Below is a small trained network, with its code and all its weights. Each question gives an input and a class and asks what happens when units are switched off, that is, made to give their printed mean instead of their output.

import numpy as np


def w(rows, s, z=0):
    codes = np.array(rows[::2]) - 128.0
    scale = np.full(codes.shape[1], s)
    scale[-1] = z or s
    return codes * scale


def f(y):
    return np.maximum(y, 0)


def log_softmax(a):
    a = a - a.max(-1, keepdims=True)
    return a - np.log(np.exp(a).sum(-1, keepdims=True))


def net(x, mask):
    res = np.array(x, float).reshape(1, 6) / 4 @ E
    y = f(res @ A[0][:, :-1].T + A[0][:, -1])
    res = res + np.where(mask, y, B[0][:, -1]) @ B[0][:, :-1]
    return log_softmax(res[-1] @ U[:, :-1].T + U[:, -1])


A, B = {}, {}
E = w([
[46,92,88],'x0',
[55,210,2],'x1',
[99,36,97],'x2',
[29,148,213],'x3',
[137,184,113],'x4',
[133,114,83],'x5',
],0.0078)
A[0] = w([
[42,61,175,141],'n0',
[97,138,116,36],'n1',
[127,254,121,131],'n2',
[187,73,145,103],'n3',
[229,137,182,94],'n4',
[125,212,59,62],'n5',
[236,113,23,101],'n6',
[117,253,137,153],'n7',
[125,60,46,254],'n8',
[15,24,101,111],'n9',
],0.01,0.0053)
B[0] = w([
[102,125,186,209],'n0',
[125,95,77,136],'n1',
[1,166,175,228],'n2',
[133,101,106,191],'n3',
[206,56,164,221],'n4',
[143,186,169,216],'n5',
[169,94,98,244],'n6',
[64,207,229,230],'n7',
[89,207,66,255],'n8',
[87,174,147,218],'n9',
],0.0082,0.0077)
U = w([
[44,188,210,253],'0',
[173,132,3,33],'1',
[202,113,247,56],'2',
],0.0084,0.0058)

Each question gives the input, the list of numbers given to net, and the class t.
The units are the neurons (one row each of A and B). Each row of codes is followed by its name. A weight is (code - 128) times the scale printed after its matrix; where a second scale follows, it is the last column's (A, B and U).
mask holds one flag per neuron, in row order. A switched-off neuron (its flag False) gives its mean, the last column of its row in B, instead of its output. The means were averaged over made-up inputs and are rounded, as every weight is.
A unit's drop is (log p(t) with every unit on - log p(t) with that unit switched off) / (log p(t) with every unit on - log p(t) with every unit switched off).
The circuit of an input: a set's keep is (log p(t) with only the set's units on - log p(t) with every unit switched off) / (log p(t) with every unit on - log p(t) with every unit switched off). Starting from all 10 units, units are removed one at a time, each time the one whose removal leaves the highest keep (on an exact tie, the one counted first), for as long as the keep stays at least 0.8.
units of the circuit, in order: the units of the circuit, biggest drop first
unit that matters most: the unit with the biggest drop
k most important neurons: the k neurons with the biggest drops, biggest first
drop when u is switched off: that unit's drop, to one decimal
input [-8,-5,-5,6,-2,5], class 2: 2 most important neurons	n4, n8
input [0,-7,-8,6,0,-2], class 2: units of the circuit, in order	n4, n8
input [-2,-7,7,3,4,-2], class 2: units of the circuit, in order	n2, n8
input [-3,5,4,-3,-6,-5], class 1: units of the circuit, in order	n7, n2
input [-2,6,0,-5,-5,1], class 1: units of the circuit, in order	n6, n7
input [7,-5,-3,-6,-8,2], class 1: unit that matters most	n7
input [-5,-4,-6,5,-1,6], class 2: 3 most important neurons	n4, n8, n9
input [-6,-3,6,3,6,2], class 2: 2 most important neurons	n2, n8
input [-1,1,4,-1,4,-2], class 1: 2 most important neurons	n7, n2
input [2,4,1,-5,-8,-5], class 1: drop when n2 is switched off	0.2
input [-5,-5,2,5,1,-4], class 2: drop when n8 is switched off	0.1
input [-8,3,-2,-4,-5,7], class 1: drop when n6 is switched off	0.2
